Below are the code and all the weights of a small trained network. Each question names an input and a target symbol and asks about switching units off, where a switched-off unit gives its printed mean instead of its output.

import numpy as np


def w(rows, s, z=0):
    codes = np.array(rows[::2]) - 128.0
    scale = np.full(codes.shape[1], s)
    scale[-1] = z or s
    return codes * scale


def norm(h):
    return h / np.sqrt((h * h).mean(-1, keepdims=True) + 1e-5)


def f(y):
    return np.maximum(y, 0)


def softmax(a):
    e = np.exp(a - a.max(-1, keepdims=True))
    return e / e.sum(-1, keepdims=True)


def log_softmax(a):
    a = a - a.max(-1, keepdims=True)
    return a - np.log(np.exp(a).sum(-1, keepdims=True))


def net(x, mask):
    ids = ['ΔΘΞΠΣΨαβγζηλτφω'.index(c) for c in x.split()]
    T = len(ids)
    res = E[ids] + P[:T]
    u = 0
    for l in range(3):
        q, k, v = (norm(res) @ M[l].T for M in (Q, K, V))
        z = softmax(np.where(np.tri(T) > 0, q @ k.T / 2**0.5, -1e9)) @ v
        res = res + np.where(mask[u], z, O[l][:, -1]) @ O[l][:, :-1]
        u += 1
        y = f(norm(res) @ A[l][:, :-1].T + A[l][:, -1])
        res = res + np.where(mask[u : u + 4], y, B[l][:, -1]) @ B[l][:, :-1]
        u += 4
    return log_softmax(norm(res)[-1] @ U[:, :-1].T + U[:, -1])


Q, K, V, O, A, B = {}, {}, {}, {}, {}, {}
E = w([
[148,235,169,181,85,119,129],'Δ',
[149,132,53,90,146,94,154],'Θ',
[167,142,96,122,188,150,120],'Ξ',
[80,148,137,145,150,159,86],'Π',
[147,98,72,122,184,138,94],'Σ',
[162,105,101,145,115,166,179],'Ψ',
[170,219,74,190,103,155,251],'α',
[143,202,125,140,188,152,131],'β',
[150,190,69,98,125,94,148],'γ',
[194,87,154,167,162,82,89],'ζ',
[107,119,110,136,149,145,64],'η',
[128,119,113,205,140,118,159],'λ',
[86,128,107,152,177,154,142],'τ',
[154,211,121,127,161,176,122],'φ',
[144,142,196,158,213,143,223],'ω',
],0.012)
P = w([
[63,226,182,36,2,42,136],'0',
[219,113,42,120,131,132,122],'1',
[219,128,71,123,142,132,114],'2',
[185,132,81,134,147,140,119],'3',
[176,135,86,138,153,142,117],'4',
[159,148,94,145,156,139,122],'5',
[144,144,94,139,158,138,129],'6',
[149,149,91,146,167,138,131],'7',
[144,141,85,136,159,138,128],'8',
],0.0037)
Q[0] = w([
[96,80,151,132,74,111,148],'0.h1',
[134,119,138,255,123,82,183],'0.h1',
],0.0092)
K[0] = w([
[177,94,59,237,121,197,154],'0.h1',
[53,95,144,241,254,164,244],'0.h1',
],0.0054)
V[0] = w([
[147,166,84,234,109,96,115],'0.h1',
[199,115,193,3,57,166,84],'0.h1',
],0.0047)
O[0] = w([
[151,138,35,102,51,231,23,248],'0.h1',
[12,149,103,253,190,132,176,5],'0.h1',
],0.0066,0.0021)
A[0] = w([
[174,102,74,119,62,95,155,253],'0.n1',
[176,209,131,182,177,166,112,75],'0.n2',
[106,93,107,173,83,183,93,75],'0.n3',
[182,137,116,136,1,74,180,245],'0.n4',
],0.0054,0.0011)
B[0] = w([
[148,100,162,173,116,162,87,225],'0.n1',
[138,57,100,96,74,134,132,255],'0.n2',
[235,106,62,155,188,158,172,163],'0.n3',
[99,102,175,115,177,254,141,221],'0.n4',
],0.0075,0.0043)
Q[1] = w([
[82,150,85,2,234,152,94],'1.h1',
[171,80,206,227,34,36,204],'1.h1',
],0.006)
K[1] = w([
[1,161,148,105,120,120,139],'1.h1',
[206,102,131,150,178,157,132],'1.h1',
],0.0091)
V[1] = w([
[206,181,100,165,141,85,88],'1.h1',
[213,104,75,131,172,89,254],'1.h1',
],0.0059)
O[1] = w([
[104,1,147,123,48,143,179,25],'1.h1',
[86,110,93,94,163,174,122,255],'1.h1',
],0.0097,0.0003)
A[1] = w([
[126,60,154,179,184,95,27,176],'1.n1',
[171,185,166,238,93,89,74,181],'1.n2',
[145,219,108,110,78,201,157,126],'1.n3',
[158,94,110,197,1,85,132,249],'1.n4',
],0.0054,0.0017)
B[1] = w([
[98,157,196,67,78,126,206,188],'1.n1',
[254,91,77,109,164,145,164,192],'1.n2',
[103,63,151,162,164,100,100,253],'1.n3',
[64,81,69,72,74,53,108,212],'1.n4',
],0.0068,0.004)
Q[2] = w([
[96,152,254,233,148,212,222],'2.h1',
[54,73,171,157,73,89,178],'2.h1',
],0.0068)
K[2] = w([
[254,12,181,57,200,184,169],'2.h1',
[190,83,57,63,77,145,65],'2.h1',
],0.0071)
V[2] = w([
[99,123,211,52,98,137,165],'2.h1',
[93,118,181,254,167,89,141],'2.h1',
],0.005)
O[2] = w([
[75,97,177,7,151,162,127,90],'2.h1',
[71,2,169,161,210,131,56,2],'2.h1',
],0.0066,0.0032)
A[2] = w([
[49,175,64,99,252,167,32,47],'2.n1',
[144,71,231,2,75,226,151,110],'2.n2',
[231,26,91,177,127,107,175,253],'2.n3',
[3,104,106,67,189,221,104,70],'2.n4',
],0.005,0.0028)
B[2] = w([
[92,84,108,91,9,18,68,164],'2.n1',
[123,117,246,127,163,70,131,202],'2.n2',
[2,131,218,164,142,165,136,254],'2.n3',
[213,128,113,196,239,129,241,159],'2.n4',
],0.0066,0.0078)
U = w([
[166,214,115,62,50,137,134,110],'Δ',
[118,148,37,85,156,133,183,178],'Θ',
[99,215,100,100,125,97,76,252],'Ξ',
[81,85,110,131,142,87,21,120],'Π',
[146,121,118,141,64,51,189,104],'Σ',
[104,162,151,211,213,150,88,138],'Ψ',
[184,255,133,132,155,186,135,152],'α',
[150,65,126,88,185,98,112,149],'β',
[17,162,144,173,109,131,134,140],'γ',
[51,82,173,58,86,87,131,119],'ζ',
[47,113,110,106,67,145,146,121],'η',
[169,92,144,64,108,203,26,54],'λ',
[215,146,182,168,138,86,130,128],'τ',
[156,63,123,181,82,131,109,93],'φ',
[114,172,209,87,207,117,212,116],'ω',
],0.0095,0.0033)

Each question gives the input, a string of symbols that net reads in full, and the target symbol t.
The units are the heads (2 rows each of Q, K, V and O) and the neurons (one row each of A and B). Each row of codes is followed by its name. A weight is (code - 128) times the scale printed after its matrix; where a second scale follows, it is the last column's (O, A, B and U).
mask holds one flag per unit, layer by layer, with each layer's heads first. A switched-off unit (its flag False) gives its mean, the last column of its rows in O or B, instead of its output. The means were averaged over made-up inputs and are rounded, as every weight is.
A unit's drop is (log p(t) with every unit on - log p(t) with that unit switched off) / (log p(t) with every unit on - log p(t) with every unit switched off).
The circuit of an input: a set's keep is (log p(t) with only the set's units on - log p(t) with every unit switched off) / (log p(t) with every unit on - log p(t) with every unit switched off). Starting from the 12 units with the biggest drops (on a tie, the unit counted first), units are removed one at a time, each time the one whose removal leaves the highest keep (on an exact tie, the one counted first), for as long as the keep stays at least 0.8.
circuit, biggest first: the units of the circuit, biggest drop first
unit that matters most: the unit with the biggest drop
k most important neurons: the k neurons with the biggest drops, biggest first
k most important neurons of layer l: the k neurons of layer l with the biggest drops, biggest first
input φ Ψ ζ γ α ζ Ξ, target γ: 2 most important neurons of layer 0	[0.n4 0.n1]
input Ξ λ Ξ β Π η φ Θ γ, target Θ: unit that matters most	1.h1
input λ Ξ Θ Ψ Ξ, target Δ: circuit, biggest first	[0.h1 2.h1]
input Σ λ ζ Θ η γ λ Θ, target ω: 2 most important neurons	[0.n4 0.n2]
input γ Ξ γ η, target Ψ: circuit, biggest first	[0.h1 0.n4 1.h1 0.n3]
input Δ ζ ω φ Π γ φ, target φ: circuit, biggest first	[1.n3 0.n2 1.h1]
input τ Π Ψ Π φ Δ Ψ γ, target α: circuit, biggest first	[1.h1 0.n4]
input Σ Ψ Ξ Π Π Σ φ, target ω: 2 most important neurons of layer 1	[1.n1 1.n2]
input Θ τ τ Ψ γ Ξ φ, target Ξ: circuit, biggest first	[1.h1 0.n4 0.h1 2.n1]
input Ξ α β Ξ ζ λ Ξ Θ β, target Θ: 2 most important neurons	[0.n4 2.n4]
input Π Ψ Δ, target Ψ: circuit, biggest first	[0.h1 1.h1 2.h1 1.n1]
input Σ γ Ψ Ψ λ α Σ, target ω: 3 most important neurons	[0.n4 0.n2 1.n1]
input η τ Ξ Ξ ζ Ξ φ, target Σ: 2 most important neurons	[0.n4 0.n2]
input α ω γ Δ η τ Δ ζ β, target λ: circuit, biggest first	[0.h1 0.n2]
input Σ Ξ Σ Ψ α γ γ, target ω: unit that matters most	0.n4
input λ Δ Ξ, target Δ: circuit, biggest first	[0.h1 2.h1]
input Ξ Ψ ω τ ω Ψ α Π, target Θ: 2 most important neurons	[0.n3 2.n4]
input Δ Ξ ω τ Ψ β Π, target φ: 3 most important neurons	[1.n2 0.n4 1.n4]
input Δ γ Σ, target φ: 2 most important neurons	[1.n2 0.n4]
input η ω Ξ Π γ η η, target Σ: 3 most important neurons	[0.n4 1.n2 1.n4]
input Π Ψ Σ Θ φ γ η α Ξ, target τ: most important neuron of layer 1	[1.n2]
input γ α Ξ λ β α Δ φ γ, target Ψ: 3 most important neurons of layer 0	[0.n4 0.n1 0.n3]
input Ψ φ Ξ γ Π, target Π: 4 most important neurons	[2.n1 0.n3 0.n4 0.n1]
input β Θ Ξ Ψ ω Δ, target ω: 3 most important neurons of layer 2	[2.n2 2.n4 2.n1]
input ω λ τ, target β: 3 most important neurons	[2.n4 2.n1 2.n3]
input Ξ Ξ Ψ Π ω Ξ φ Ξ φ, target Θ: 2 most important neurons of layer 0	[0.n4 0.n3]
input Ψ β Δ Σ β Σ, target Π: 2 most important neurons	[2.n1 0.n4]
input Ψ Ψ φ Ψ Ξ τ, target Π: unit that matters most	2.n1
